What each symbol does to the units:
mp: q>cn, k>gb, u>fm, w>fb, v>fc
zj: q>gb, k>tt, u>gr, w>ds, v>fb
pq: q>mr, k>tg, u>tz, w>tn, v>fj
lb: q>pf, k>zt, u>jq, w>cf, v>hj
jz: q>zg, k>cl, u>gd, w>hg, v>tq
hs: q>bn, k>qj, u>nj, w>mq, v>pn
sg: q>th, k>rr, u>bs, w>qg, v>gl
fb: q>gt, k>qh, u>jd, w>rz, v>jb
mh: q>tt, k>sz, u>gt, w>mp, v>ds
lt: q>bz, k>fl, u>zn, w>pg, v>tg
tz: q>cl, k>gg, u>fd, w>hp, v>hg
dg: q>fs, k>nj, u>zm, w>mt, v>gp
zg: q>hp, k>jz, u>lz, w>jr, v>fd
gf: q>dl, k>gl, u>dd, w>ht, v>gq
jd: q>zr, k>pz, u>hj, w>pf, v>dc
zd: q>gs, k>zm, u>dz, w>cm, v>lh
dd: q>fq, k>jl, u>zj, w>qr, v>sz
zf: q>ll, k>zp, u>zc, w>lt, v>mm
mm: q>tl, k>bz, u>tn, w>tg, v>mr
nm: q>ct, k>fs, u>gs, w>gp, v>cp
gb: q>mp, k>zj, u>rz, w>qh, v>gt
zh: q>gl, k>qg, u>jf, w>bs, v>ht
zl: q>jq, k>hn, u>zp, w>qf, v>bh
gs: q>bl, k>zd, u>mz, w>gj, v>nr
dz: q>mz, k>rn, u>qp, w>tm, v>ml
fj: q>jh, k>gh, u>hg, w>cl, v>zg
pg: q>zc, k>tl, u>fj, w>mr, v>ff
dl: q>bs, k>gf, u>fq, w>md, v>jf
cc: q>jc, k>br, u>fz, w>hs, v>sj
fm: q>jb, k>rz, u>dh, w>jd, v>zt
mz: q>sn, k>dz, u>rr, w>gm, v>qq
gq: q>jf, k>md, u>sz, w>fq, v>mf
bz: q>mm, k>lt, u>ff, w>zc, v>pq
hp: q>dj, k>zg, u>br, w>tq, v>bf
gm: q>ml, k>tm, u>nz, w>qp, v>sg
qd: q>mf, k>fq, u>mp, w>sz, v>tt
tn: q>gh, k>ff, u>hp, w>gg, v>cl
jb: q>dp, k>fm, u>dc, w>zr, v>lb
bh: q>nq, k>cr, u>bz, w>zf, v>pb
mt: q>pc, k>ct, u>tj, w>cp, v>zd
sq: q>sz, k>qr, u>qh, w>zj, v>mp
dc: q>cf, k>dh, u>qf, w>hn, v>jq
qh: q>fb, k>ds, u>pz, w>gr, v>fm
nj: q>dg, k>tr, u>cp, w>ct, v>pc
jq: q>hz, k>zl, u>zf, w>cr, v>nq
dj: q>hg, k>hp, u>cc, w>fd, v>gd
gh: q>fj, k>tn, u>dj, w>tz, v>jz
sn: q>tp, k>mz, u>sg, w>ml, v>pm
zr: q>zt, k>jd, u>hn, w>dh, v>cf
bs: q>lc, k>dl, u>qd, w>gq, v>jl
cf: q>ng, k>dc, u>cr, w>zl, v>hz
jh: q>gg, k>fj, u>jr, w>jz, v>hp
gg: q>tz, k>jh, u>tq, w>zg, v>dj
pm: q>qp, k>qq, u>gl, w>th, v>nz
cl: q>jz, k>tz, u>bf, w>dj, v>jr
nz: q>qg, k>hd, u>md, w>gf, v>bs
zm: q>zd, k>cp, u>rn, w>tj, v>gj
jl: q>dd, k>jf, u>tt, w>mf, v>sq
gj: q>lh, k>cm, u>gm, w>dz, v>sn
nr: q>rn, k>lh, u>qq, w>sn, v>tm
md: q>gq, k>ht, u>sq, w>dd, v>qd
zc: q>tg, k>pg, u>jh, w>zn, v>tn
qq: q>pm, k>ml, u>zh, w>sg, v>hd
hz: q>jg, k>jq, u>ll, w>bh, v>nb
ct: q>mt, k>nm, u>bl, w>sc, v>zm
sc: q>cp, k>gp, u>lh, w>gs, v>tj
fc: q>gr, k>gt, u>zt, w>jb, v>pz
ds: q>qh, k>cn, u>dp, w>fc, v>rz
tq: q>fd, k>jr, u>qj, w>lz, v>cc
zp: q>zf, k>nb, u>pg, w>fl, v>bz
hl: q>mq, k>sj, u>nm, w>mc, v>nj
dp: q>pz, k>jb, u>cf, w>zt, v>pf
ff: q>tn, k>zn, u>zg, w>jh, v>tz
hd: q>nz, k>th, u>ht, w>gl, v>dl
fl: q>lt, k>pb, u>mr, w>tl, v>zc
mc: q>tr, k>pn, u>gp, w>fs, v>ct
hj: q>hn, k>ng, u>nq, w>hz, v>qf
bn: q>sj, k>hs, u>dg, w>fz, v>mc
gl: q>gf, k>zh, u>jl, w>lc, v>md
jc: q>rm, k>cc, u>pn, w>bn, v>hl
qr: q>sq, k>mf, u>ds, w>tt, v>gb
fs: q>nm, k>dg, u>zd, w>pc, v>sc
jg: q>qf, k>hz, u>pb, w>nq, v>zp
mq: q>fz, k>hl, u>ct, w>tr, v>dg
cm: q>gj, k>tj, u>tm, w>rn, v>mz
tj: q>cm, k>bl, u>tp, w>nr, v>dz
nq: q>nb, k>bh, u>mm, w>ll, v>fl
br: q>cc, k>lz, u>mq, w>qj, v>bn
lh: q>nr, k>gj, u>ml, w>mz, v>tp
hg: q>jr, k>dj, u>jc, w>bf, v>lz
mf: q>qr, k>qd, u>cn, w>mh, v>zj
zn: q>ff, k>mr, u>jz, w>fj, v>gg
fz: q>pn, k>mq, u>mt, w>nj, v>fs
pn: q>mc, k>fz, u>pc, w>dg, v>nm
gd: q>lz, k>bf, u>sj, w>jc, v>qj
gr: q>rz, k>fc, u>lb, w>dp, v>jd
fd: q>bf, k>tq, u>hs, w>br, v>jc
qj: q>hs, k>rm, u>tr, w>hl, v>fz
ml: q>qq, k>gm, u>qg, w>rr, v>th
bl: q>tj, k>gs, u>sn, w>lh, v>rn
cr: q>bh, k>qf, u>lt, w>zp, v>ll
cp: q>zm, k>sc, u>nr, w>bl, v>cm
tt: q>zj, k>mh, u>fc, w>cn, v>qh
pb: q>fl, k>ll, u>pq, w>mm, v>pg
rm: q>qj, k>jc, u>mc, w>sj, v>mq
mr: q>zn, k>pq, u>cl, w>gh, v>jh
gp: q>sc, k>pc, u>gj, w>zd, v>bl
qp: q>rr, k>pm, u>gf, w>hd, v>qg
ht: q>md, k>lc, u>qr, w>jl, v>fq
rn: q>dz, k>nr, u>pm, w>tp, v>gm
qf: q>cr, k>jg, u>fl, w>nb, v>zf
pz: q>jd, k>dp, u>ng, w>lb, v>dh
zt: q>lb, k>zr, u>zl, w>dc, v>ng
pf: q>dh, k>lb, u>hz, w>ng, v>hn
rr: q>sg, k>qp, u>dl, w>nz, v>zh
lc: q>ht, k>bs, u>mf, w>jf, v>dd
qg: q>zh, k>nz, u>gq, w>dl, v>lc
tl: q>pg, k>mm, u>gh, w>pq, v>zn
pc: q>gp, k>mt, u>cm, w>zm, v>gs
gt: q>fc, k>fb, u>zr, w>fm, v>dp
tp: q>tm, k>sn, u>th, w>qq, v>qp
hn: q>zl, k>hj, u>nb, w>jg, v>cr
ng: q>hj, k>cf, u>bh, w>jq, v>jg
tr: q>nj, k>mc, u>sc, w>nm, v>mt
jf: q>jl, k>gq, u>mh, w>qd, v>qr
fq: q>qd, k>dd, u>gb, w>sq, v>mh
tm: q>gm, k>tp, u>hd, w>pm, v>rr
sj: q>hl, k>bn, u>fs, w>pn, v>tr
th: q>hd, k>sg, u>lc, w>zh, v>gf
jr: q>tq, k>hg, u>rm, w>gd, v>br
tg: q>pq, k>zc, u>gg, w>ff, v>gh
lz: q>br, k>gd, u>hl, w>rm, v>hs
sz: q>mh, k>sq, u>fb, w>gb, v>cn
bf: q>gd, k>fd, u>bn, w>cc, v>rm
ll: q>pb, k>zf, u>tg, w>bz, v>tl
cn: q>ds, k>mp, u>jb, w>gt, v>gr
nb: q>zp, k>nq, u>tl, w>pb, v>lt
dh: q>dc, k>pf, u>jg, w>hj, v>zl
rz: q>fm, k>gr, u>pf, w>pz, v>zr

The rows follow the links: the fewer symbols apart two units are, the more alike their rows tend to be.

Each row is also shifted at random along 11 hidden directions that mean nothing.

Some units, each with a row of numbers:
cr [221,-63,-91,83,-110,-98,166,177,-180,-355,-65,114,261,43,18,-15,11,-70,85,-63,-150,-117,21,-209,-113,98,-42,70,0,-65,-120,143,-48,4,-30,129,138,155,25,-20,-14,20,-140,28,-245,-92,-216,204,65,-148,-60,96]
zc [503,-116,-149,-145,-212,-165,151,114,-70,-159,2,43,-353,-139,166,80,-230,-95,145,-50,-18,-474,-79,-158,-193,37,-62,162,139,-189,419,215,-24,4,-20,132,195,-110,-40,535,-73,124,-257,30,-66,-18,80,263,84,-34,-72,7]
fd [-244,82,160,-151,83,-323,74,-29,107,-123,280,11,-27,-72,-54,95,531,-99,176,-86,198,-517,-86,574,-22,-106,-134,513,-353,-102,386,157,-8,-224,364,240,-258,-62,159,617,-323,29,-24,48,-269,-31,484,-781,5,-59,-33,7]
nm [-509,-93,-431,268,152,245,-86,-86,206,258,155,-154,102,-130,-37,45,-105,-99,-12,111,261,182,319,604,130,-186,108,-446,-1,-62,267,657,-12,1,80,-29,-240,-770,91,168,-83,55,103,29,139,-112,-231,-517,151,217,219,-253]
nq [383,11,-222,31,-139,-69,113,158,-209,410,-195,97,138,-6,-134,-51,-154,-70,86,-218,-66,-142,624,-188,7,136,154,-50,-312,-143,63,-411,73,-221,-158,101,206,-244,88,-260,42,135,-151,29,30,-43,-107,185,258,-49,148,-28]
pb [32,-110,-301,217,-71,98,106,134,-111,-94,16,129,-69,45,35,-21,-143,-166,191,44,-22,295,381,267,-69,61,152,229,232,-137,92,208,-126,-136,41,110,159,68,111,509,-113,65,-96,-34,101,-76,-109,24,279,-69,127,-130]
bz [-71,-62,-218,348,-176,90,187,196,-173,-205,-111,43,219,198,59,105,370,-72,162,-211,-20,375,-25,-374,-85,46,-184,-16,-15,-279,-2,-120,-31,-7,82,225,98,-220,-8,526,-116,143,-319,-35,29,-125,511,271,101,-79,-73,249]
sn [-463,98,306,-533,-5,-135,-115,-138,154,-5,119,-127,-430,-147,45,18,75,190,-116,-21,59,-359,-624,-87,16,-79,-168,43,-165,112,283,237,-1,200,56,-112,-172,-7,-157,-287,78,-146,143,-8,-211,97,140,-123,-262,78,-143,102]
bs [-568,-63,-10,281,229,65,-61,-62,1,891,-11,-19,-40,-29,-136,-170,236,88,-96,225,-5,-164,267,429,143,70,219,-505,-144,103,-223,3,182,136,59,-88,-304,-417,225,19,-171,-136,204,30,561,-33,626,-429,-141,9,61,10]
pz [390,-178,12,269,167,146,91,73,-129,299,-12,83,398,22,-29,-125,-465,-151,-13,343,-210,118,244,294,-65,156,210,-459,332,126,-378,-641,150,47,-49,-24,26,-182,262,183,-101,-50,121,43,370,-79,-299,-59,-190,-154,-142,10]
zt [-425,-13,257,-227,-31,71,72,78,-194,697,-12,83,-350,49,-13,-142,-247,-8,114,31,-150,285,156,23,-104,191,141,4,84,19,-46,-231,-32,-83,64,73,11,-83,182,19,-106,-94,-12,-107,316,94,291,13,-143,-154,-240,172]
gm [241,64,193,-168,150,158,-185,-208,145,577,-25,-123,-56,-30,-56,-37,-443,47,-189,141,45,253,221,12,106,-25,144,-275,123,176,-88,-103,39,-95,-131,-201,-105,-269,42,-387,125,11,125,-51,249,159,-230,-48,-176,124,-45,-145]
tl [170,-193,-26,273,-46,132,188,131,-84,-230,56,17,151,76,229,87,-193,-187,155,105,-39,246,-184,-105,-265,1,-123,-275,477,-138,-191,326,-65,70,113,206,37,-147,50,517,-174,90,-256,-25,136,-41,-9,200,-152,-94,-358,174]
jz [-245,270,69,177,139,-179,-46,-41,-10,189,55,73,574,135,-269,14,256,-181,171,-324,211,106,997,459,119,-69,159,581,-420,-72,-130,-180,-52,-767,172,237,-77,130,288,-82,-140,169,-69,0,-208,78,-186,-607,396,-29,171,-217]
tg [598,-68,126,-98,-16,-114,215,111,-67,2,78,49,142,7,25,86,115,-151,126,-1,-34,-175,-140,29,-158,31,-128,-18,-154,-109,98,-170,48,-28,135,211,-64,-255,117,248,-196,81,-171,14,-116,-76,211,-198,-187,-134,-236,183]
mc [62,69,-314,71,-197,98,-101,-79,138,-88,-90,-139,-347,-17,87,186,72,45,16,-268,224,152,3,-301,93,-148,-111,125,-16,-234,499,-349,22,-47,-76,-44,184,-209,-257,433,133,212,-161,-14,135,43,341,358,287,243,264,-103]
qf [44,29,-41,-7,-112,-13,76,123,-189,-378,-97,28,624,72,-9,9,-475,-126,41,-180,-139,204,266,-423,-79,105,-69,91,191,-45,-34,-187,-81,-294,-100,125,237,-199,102,99,100,119,-202,11,-372,-12,-708,338,69,-152,-197,71]
jg [79,3,199,-583,-186,-172,161,155,-194,-66,4,70,-123,-50,27,-39,-252,-9,70,-115,-176,-140,-161,-411,-190,149,-110,216,-103,-15,211,600,-177,-58,-19,133,60,-96,44,-334,29,-47,-178,-58,-496,26,-285,164,-145,-182,-318,208]
cc [361,29,-17,128,93,197,16,-24,119,193,96,30,-134,106,-40,78,322,-110,117,2,192,538,145,456,20,-155,96,8,-237,-49,-181,-96,-30,-32,120,45,-98,312,-72,-483,-71,39,82,-71,193,-20,43,-343,145,137,217,-126]
ml [373,-8,-53,-88,33,-34,-145,-143,138,113,-89,-128,-38,-151,13,-15,-302,110,-234,104,11,-380,21,-231,90,-31,32,-294,79,117,54,349,64,93,-230,-215,-24,-261,-76,-271,182,21,34,52,-3,69,-237,184,-88,129,47,-145]
zp [156,-141,-210,-47,-162,226,212,217,-128,-770,43,19,368,80,79,117,-135,-128,97,-15,-156,611,-526,-217,-105,46,-257,-70,149,-110,262,-469,-76,213,39,117,179,-284,-67,401,35,21,-70,-17,-372,-245,-394,223,-75,-131,-134,237]
qp [150,119,143,-207,13,84,-169,-145,127,-172,-12,4,-449,100,-36,-9,228,179,-126,75,-18,419,-265,-34,159,-15,18,499,42,141,75,-243,-98,77,-59,-248,43,593,-174,-31,160,-102,192,-91,15,96,264,100,7,56,217,-104]
hl [-421,62,-306,627,-37,-29,-129,-94,117,-310,-62,-130,315,-32,112,163,-46,-63,71,-283,284,-350,197,0,44,-227,-59,-214,154,-189,-64,-872,230,-123,-10,55,210,40,-185,448,53,231,-81,154,289,28,-96,269,371,248,215,-145]
hn [663,-122,-447,264,-169,-273,172,217,-212,-580,-238,101,649,-97,-32,-16,-48,-21,-64,-109,-215,-833,175,-530,-29,132,-61,-179,-133,-89,-25,196,102,88,-271,59,244,-186,-5,-12,116,104,-215,184,-443,-207,-439,460,182,-125,117,18]
tp [46,-3,-164,211,169,6,-181,-186,218,-447,98,-71,142,-79,-25,30,-55,14,-142,216,68,-157,-57,437,199,-94,42,186,264,116,199,-487,90,19,-14,-210,-2,82,8,765,24,-12,255,104,45,-41,-115,-213,80,81,271,-285]
qd [-655,-23,-386,222,-170,-161,-93,39,-122,165,-251,4,-235,-147,-5,-131,-6,229,-103,-140,-75,-731,189,-374,114,111,101,-160,-38,-52,137,42,139,168,-239,-136,199,-105,-105,139,150,-31,-15,114,205,-10,301,509,278,70,277,-47]
ds [-780,-8,-92,325,60,20,-35,39,-145,-217,-55,24,539,94,-61,-112,-117,9,-42,36,-151,133,271,-81,73,136,34,71,326,58,-152,93,-60,-160,-1,5,25,-202,233,636,-34,-36,-22,25,-56,-42,-101,63,25,-172,-87,35]
lh [-107,-108,-521,104,-90,192,-97,-40,163,-330,-61,-228,129,-231,71,113,-298,86,-193,-20,96,-250,-402,-200,120,-166,-141,-763,-20,-39,354,-278,192,456,-235,-209,98,-619,-320,-215,290,36,142,148,-58,-169,-537,309,70,291,251,-70]
sg [146,151,310,-437,59,-122,-138,-139,117,-384,35,12,-154,62,-84,-48,285,198,-195,68,-66,131,-267,-177,126,12,-69,616,-82,224,10,802,-238,-25,-37,-189,-136,493,-53,-347,137,-148,108,-82,-503,101,-31,-97,-140,-59,16,-65]
jr [86,54,16,206,-87,123,7,-14,28,110,-38,-39,-92,149,120,149,50,-97,143,-207,177,460,201,-196,-89,-103,-57,53,141,-205,-84,-16,-66,-226,75,152,80,37,-67,174,-52,206,-273,-91,237,115,257,211,126,94,-81,21]
fq [266,-175,-520,118,27,236,-12,61,-18,241,-115,35,-35,-70,-170,-137,-30,82,-175,278,-151,195,239,181,230,134,218,-287,-96,70,234,175,20,280,-222,-253,-12,-480,74,20,95,-97,212,29,119,-219,-28,-49,109,24,421,-190]
dg [265,75,-391,164,-59,303,-149,-84,136,310,-141,-25,-358,135,-57,31,170,37,-36,-127,222,846,722,-115,164,-129,209,174,-91,-97,-30,1361,-305,-221,-167,-118,2,110,-142,-667,169,144,-149,-166,73,94,-65,154,459,268,446,-371]
mp [244,-178,-81,-122,29,307,99,98,-114,510,-63,29,-96,57,-85,-114,-64,42,-106,287,-226,578,-72,-51,46,199,88,-401,-9,75,47,161,-30,283,-83,-111,-122,-582,137,-73,-18,-119,82,-92,179,-135,249,-26,-274,-109,-62,146]
bl [968,-62,-99,145,176,50,-49,-105,214,14,7,-32,38,-48,-64,45,295,36,-175,235,84,-180,-108,266,126,-123,62,-300,-225,108,-171,82,127,276,-89,-189,-171,105,-109,-490,43,-14,184,61,83,-80,5,-242,-71,156,276,-183]
mt [-778,99,220,229,23,-322,-170,-201,160,13,47,-187,-55,-194,226,105,-193,42,27,-198,261,-1098,-210,-54,-112,-212,-136,-296,228,-59,-98,-576,298,-49,95,69,25,79,-150,365,-39,99,-63,168,354,221,170,170,-32,197,-224,28]
pn [233,71,-173,51,-30,-24,-101,-90,153,-172,-31,-96,78,-62,31,112,-95,-18,-47,-154,197,-111,221,-128,39,-174,-27,-10,-44,-60,70,545,-53,-147,-102,-26,28,-36,-134,-328,136,155,-112,24,-185,63,-406,96,210,194,150,-211]
dp [159,50,36,-85,-60,-96,82,115,-223,529,-186,113,27,66,-197,-112,186,70,1,-103,-186,-95,304,-195,82,230,100,64,-396,-21,20,-750,126,-78,-85,13,74,-158,139,-97,-11,-18,-15,-5,113,-38,466,52,11,-149,70,136]
zf [-55,-44,125,65,-33,-141,116,87,-153,221,-6,58,134,-28,91,-33,-357,-145,148,-48,-43,-316,287,-55,-209,78,42,-118,196,-71,-179,116,21,-216,48,213,63,-103,171,157,-142,75,-210,20,106,67,-130,94,-34,-117,-310,84]
hp [-877,199,132,127,-104,-266,35,8,-36,-405,39,-140,642,61,36,214,240,-78,161,-528,187,-325,-77,-380,-60,-109,-415,171,-140,-264,243,-599,89,-398,249,357,-3,-508,57,809,-122,239,-349,76,-324,39,288,-37,23,-49,-337,297]

From each start, follow one symbol. Which unit do you reach?
Answer with the unit's name.
[369,133,-175,128,-165,-215,68,55,38,-385,-92,28,-3,59,-68,191,870,59,83,-401,168,-335,-174,-216,84,-136,-219,307,-661,-239,189,-574,124,38,36,109,84,303,-270,-119,32,147,-126,66,-221,-98,564,45,295,107,346,56]
v -> hs
[-611,-26,-88,163,-172,152,55,66,23,-423,40,-76,-91,70,249,157,95,-34,161,-237,169,366,-389,-310,-187,-189,-237,-202,167,-203,-131,635,-137,132,119,174,60,154,-274,-234,22,72,-220,-67,-70,16,-125,334,81,132,-168,167]
w -> lz
[-291,365,587,57,100,-308,-252,-259,148,-418,-4,-40,181,178,33,72,314,105,-37,-286,184,-154,40,-264,27,-171,-119,686,93,106,-539,-63,-65,-446,83,11,-7,1048,-125,-225,78,65,-82,-25,-158,347,66,99,47,48,-131,-56]
k -> sc
[78,-11,-168,-17,-15,51,-141,-82,-6,398,-199,-46,-98,-52,-53,-118,-336,130,-210,72,-80,-32,468,-340,136,115,183,-121,162,89,45,670,-63,-75,-273,-216,32,-345,61,-101,171,15,-48,-18,95,89,-72,299,53,52,108,-181]
u -> mf
[58,148,30,-50,152,-7,-174,-133,45,36,-65,-17,366,87,-254,-75,48,77,-203,44,-55,259,410,37,291,85,101,395,-71,168,105,-199,-46,-302,-95,-183,-71,-167,201,252,94,-5,126,-12,-182,27,-18,-224,35,-60,177,-177]
u -> dd
[741,-11,79,111,3,69,86,91,-181,281,-159,134,238,141,-80,-67,-268,-107,39,45,-189,295,424,-98,-31,179,175,15,92,16,-300,-927,83,-184,-124,13,209,144,139,-29,16,66,-38,-24,245,13,-97,224,5,-142,-19,8]
v -> jg
[-211,-137,-381,651,-87,-163,163,244,-257,-66,-245,150,350,8,-27,-107,467,71,34,-94,-160,-729,92,-235,-27,111,37,-482,-255,-107,-470,-136,239,325,-113,91,129,164,-54,-215,-38,-33,-72,163,181,-208,313,340,190,-70,185,159]
q -> pf
[998,21,25,-146,17,-7,26,-65,139,412,5,-53,-152,-73,-33,125,17,-77,1,-37,162,-143,136,108,0,-106,19,-171,-333,-71,147,-329,130,-49,-35,4,-57,-208,-65,-383,3,145,-41,7,111,21,69,-174,-5,146,104,-98]
q -> hs
[-101,-55,-109,-30,-63,147,16,71,-151,423,-117,97,-350,62,-71,-140,-41,68,-2,95,-168,374,204,-40,72,206,175,118,71,3,125,-226,-41,40,-83,-97,97,-72,96,288,3,-77,42,-80,295,-18,411,165,59,-97,126,7]
w -> rz
[-16,-110,77,289,200,134,81,77,-146,139,43,99,543,115,-72,-122,-247,-155,32,273,-189,337,292,346,-34,157,155,-172,308,116,-370,-326,25,-106,70,58,-61,-168,346,388,-175,-51,80,4,187,-76,-194,-244,-161,-218,-190,45]
u -> hn
[777,56,290,-182,206,-71,-101,-195,244,-74,119,-91,135,-99,-3,67,-147,-27,-144,172,90,-280,-209,247,21,-146,-19,-126,-41,194,-130,-301,117,30,-16,-133,-143,167,-54,-426,62,-6,187,60,-68,70,-396,-286,-235,106,-42,-137]
k -> cp
[-72,10,85,94,-17,153,-91,-126,167,271,24,-72,-644,51,202,75,133,54,41,12,215,294,-120,-39,-74,-170,3,-75,211,-69,-167,642,-90,88,57,-29,-70,325,-212,-192,-19,40,-95,-106,416,181,419,165,11,211,-21,-58]
u -> zd
[162,102,-81,-375,-235,-54,-173,-52,-109,93,-267,-22,-240,-137,-15,-89,-968,118,-136,-160,-173,-191,358,-595,86,178,166,236,277,77,352,-851,33,-213,-429,-245,509,29,-101,-23,404,60,8,18,-5,175,-628,812,221,32,133,-189]
u -> fc
[-590,70,191,143,33,7,64,107,-204,224,-101,147,43,308,-166,-135,875,155,20,-49,-169,486,6,-163,97,193,-19,308,-282,24,-351,196,-105,18,143,64,-176,263,144,16,-149,-153,-31,-122,56,-33,986,-129,-94,-229,-39,284]
k -> ds
[467,-92,-175,-194,-242,-19,179,178,-184,733,-175,14,-325,-121,26,7,-296,-56,107,-195,-39,-297,269,-388,-141,117,56,-426,-280,-222,279,-142,112,23,-147,132,157,-615,-15,-310,13,142,-261,-4,204,-17,169,343,50,21,-62,136]
u -> mr
[10,-87,-76,35,86,-234,75,67,-40,-231,48,162,-165,-35,-142,-122,778,152,-69,252,-179,-555,-359,376,142,139,22,350,-305,96,157,-71,81,342,87,-99,-150,274,84,534,-160,-231,249,82,-81,-208,802,-390,-63,-176,270,41]
v -> mp
[-171,9,-285,-283,-174,199,-66,-65,169,-247,11,-251,-113,-76,61,202,-78,70,-109,-175,158,372,-372,-435,104,-131,-304,-127,-53,-159,775,359,-103,98,-56,-67,-30,-919,-187,319,168,130,-139,-42,-328,-56,3,152,-21,183,16,44]
q -> gp
[-337,32,279,34,16,-40,135,106,-131,29,96,91,144,135,28,0,156,-132,213,-101,2,212,13,122,-181,12,-50,113,-32,-64,-317,32,-65,-157,227,262,-64,262,111,-110,-195,-12,-105,-62,-16,30,58,-185,-62,-144,-286,201]
w -> tg
